Here is a tiny trained network, its code and every weight. The questions are about switching its units off for an input and a class, where a switched-off unit gives its printed mean instead of its output.

import numpy as np


def w(rows, s, z=0):
    codes = np.array(rows[::2]) - 128.0
    scale = np.full(codes.shape[1], s)
    scale[-1] = z or s
    return codes * scale


def norm(h):
    return h / np.sqrt((h * h).mean(-1, keepdims=True) + 1e-5)


def f(y):
    return np.maximum(y, 0)


def log_softmax(a):
    a = a - a.max(-1, keepdims=True)
    return a - np.log(np.exp(a).sum(-1, keepdims=True))


def net(x, mask):
    res = np.array(x, float).reshape(1, 5) / 4 @ E
    u = 0
    for l in range(2):
        y = f(norm(res) @ A[l][:, :-1].T + A[l][:, -1])
        res = res + np.where(mask[u : u + 8], y, B[l][:, -1]) @ B[l][:, :-1]
        u += 8
    return log_softmax(norm(res)[-1] @ U[:, :-1].T + U[:, -1])


A, B = {}, {}
E = w([
[151,149,80],'x0',
[141,8,180],'x1',
[255,122,146],'x2',
[83,225,196],'x3',
[136,54,131],'x4',
],0.00087)
A[0] = w([
[49,170,132,70],'0.n1',
[145,89,121,106],'0.n2',
[183,179,103,170],'0.n3',
[98,78,182,245],'0.n4',
[76,2,88,86],'0.n5',
[46,165,168,78],'0.n6',
[189,153,163,156],'0.n7',
[197,115,179,71],'0.n8',
],0.0048,0.0012)
B[0] = w([
[171,167,154,216],'0.n1',
[149,169,147,164],'0.n2',
[106,97,95,199],'0.n3',
[128,127,66,233],'0.n4',
[254,108,148,250],'0.n5',
[147,189,160,220],'0.n6',
[67,81,133,196],'0.n7',
[51,124,187,190],'0.n8',
],0.0051,0.0023)
A[1] = w([
[71,77,178,2],'1.n1',
[83,110,160,101],'1.n2',
[199,159,62,186],'1.n3',
[153,130,196,184],'1.n4',
[68,163,147,208],'1.n5',
[124,72,116,127],'1.n6',
[141,170,167,45],'1.n7',
[96,113,1,45],'1.n8',
],0.0048,0.00091)
B[1] = w([
[87,111,217,181],'1.n1',
[48,107,171,167],'1.n2',
[76,69,143,251],'1.n3',
[136,133,33,216],'1.n4',
[200,94,185,216],'1.n5',
[120,199,153,179],'1.n6',
[101,211,102,179],'1.n7',
[46,145,4,175],'1.n8',
],0.0031,0.0022)
U = w([
[125,254,168,158],'0',
[37,118,42,3],'1',
[34,74,223,76],'2',
[208,54,130,236],'3',
],0.013,0.0017)

Each question gives the input, the list of numbers given to net, and the class t.
The units are the neurons (one row each of A and B). Each row of codes is followed by its name. A weight is (code - 128) times the scale printed after its matrix; where a second scale follows, it is the last column's (A, B and U).
mask holds one flag per neuron, layer by layer. A switched-off neuron (its flag False) gives its mean, the last column of its row in B, instead of its output. The means were averaged over made-up inputs and are rounded, as every weight is.
A unit's drop is (log p(t) with every unit on - log p(t) with that unit switched off) / (log p(t) with every unit on - log p(t) with every unit switched off).
The circuit of an input: a set's keep is (log p(t) with only the set's units on - log p(t) with every unit switched off) / (log p(t) with every unit on - log p(t) with every unit switched off). Starting from the 12 units with the biggest drops (on a tie, the unit counted first), units are removed one at a time, each time the one whose removal leaves the highest keep (on an exact tie, the one counted first), for as long as the keep stays at least 0.8.
units of the circuit, in order: the units of the circuit, biggest drop first
top k neurons: the k neurons with the biggest drops, biggest first
k most important neurons of layer l: the k neurons of layer l with the biggest drops, biggest first
drop when u is switched off: that unit's drop, to one decimal
input [4,-5,-4,0,8], class 0: 3 most important neurons of layer 0 => [0.n1, 0.n4, 0.n3]
input [-2,-4,6,0,-2], class 2: top 2 neurons => [0.n4, 0.n8]
input [3,-8,5,5,0], class 1: top 2 neurons => [0.n3, 0.n6]
input [-5,5,5,2,5], class 2: units of the circuit, in order => [0.n8]
input [-4,6,7,3,7], class 2: 3 most important neurons of layer 0 => [0.n8, 0.n7, 0.n1]
input [8,2,7,3,-8], class 2: 2 most important neurons of layer 0 => [0.n4, 0.n8]
input [5,-4,-1,-5,3], class 1: 2 most important neurons of layer 0 => [0.n1, 0.n6]
input [-2,-3,6,-1,-2], class 2: top 2 neurons => [0.n8, 0.n4]
input [8,-6,5,-8,-6], class 1: top 2 neurons => [0.n5, 1.n8]
input [-4,5,-8,-3,-7], class 3: drop when 0.n5 is switched off => 1.0
input [-6,-4,-7,-3,4], class 3: drop when 0.n8 is switched off => 0.1
input [-5,-1,-4,-5,-7], class 0: drop when 1.n5 is switched off => 0.1
